Each row has a name. Each question is about the rows just above it. Places in a row count from 1.

[ 66 141 138 110 153  94 118  99 104] -> J_385
[110 110 110 182 165 110 101  87 114] -> J_392
[110 182 165 182 165 107 101 182 165] -> J_525
[ 71 152 103 181 138  80 122  93  92] -> J_484
[133 167 146 177 124 132 105  94  95] -> J_807
At which places does J_525 hold [182]? => 2 4 8
Places of [110] in row J_392: => 1 2 3 6

[183 116 183 183 103] : J_462
[168 167 110 110 110] : J_404
[146 192 173 148 192] : J_379
[193 193 193 193 193] : J_240
[149 158 110 130 134] : J_663
Places of [183] in row J_462: => 1 3 4
At which places does J_240 hold [193]? => 1 2 3 4 5
At which places does J_404 hold [110]? => 3 4 5
Every place of [192] in J_379: => 2 5
At which places does J_404 hold [167]? => 2
Every place of [149] in J_663: => 1
Which row holds [183 116 183 183 103]? => J_462

[113 131 159 116 116 134 101]  J_670
[110 148 150 108 119 137 106]  J_80
[107 179 145  99 125 147 121]  J_753
[129 140 117 125 132 129 136]  J_510
[165 121 147 125 121 129 111]  J_768
[136  97 135 143 125 120 124]  J_75
[115 111 169 123 112 130  91]  J_668
[152 104  85 152 142 112 159]  J_493
[159 157 166 166 157 166 157]  J_953
[151 138  46 140 152 113 179]  J_349
Every place of [119] in J_80: => 5
At which places does J_953 hold [166]? => 3 4 6

[137 108 162 122 162 188 161 177 179 162 146 121 117 122 142 154 125 144
  92 135 167 196 150 166 143 146 128 145] = J_693
[127  88 108 108 134 118 125 111 115 111  80 117 126 103 108  99 121 145
 123 132 106 133 163 158 126 137 111 149] = J_186
[127  88 108 108 134 118 125 111 115 111  80 117 126 103 108  99 121 108
 118  97  74  82 144 123 113 142 144 150] = J_348
Places of [145] in row J_693: => 28
Places of [146] in row J_693: => 11 26

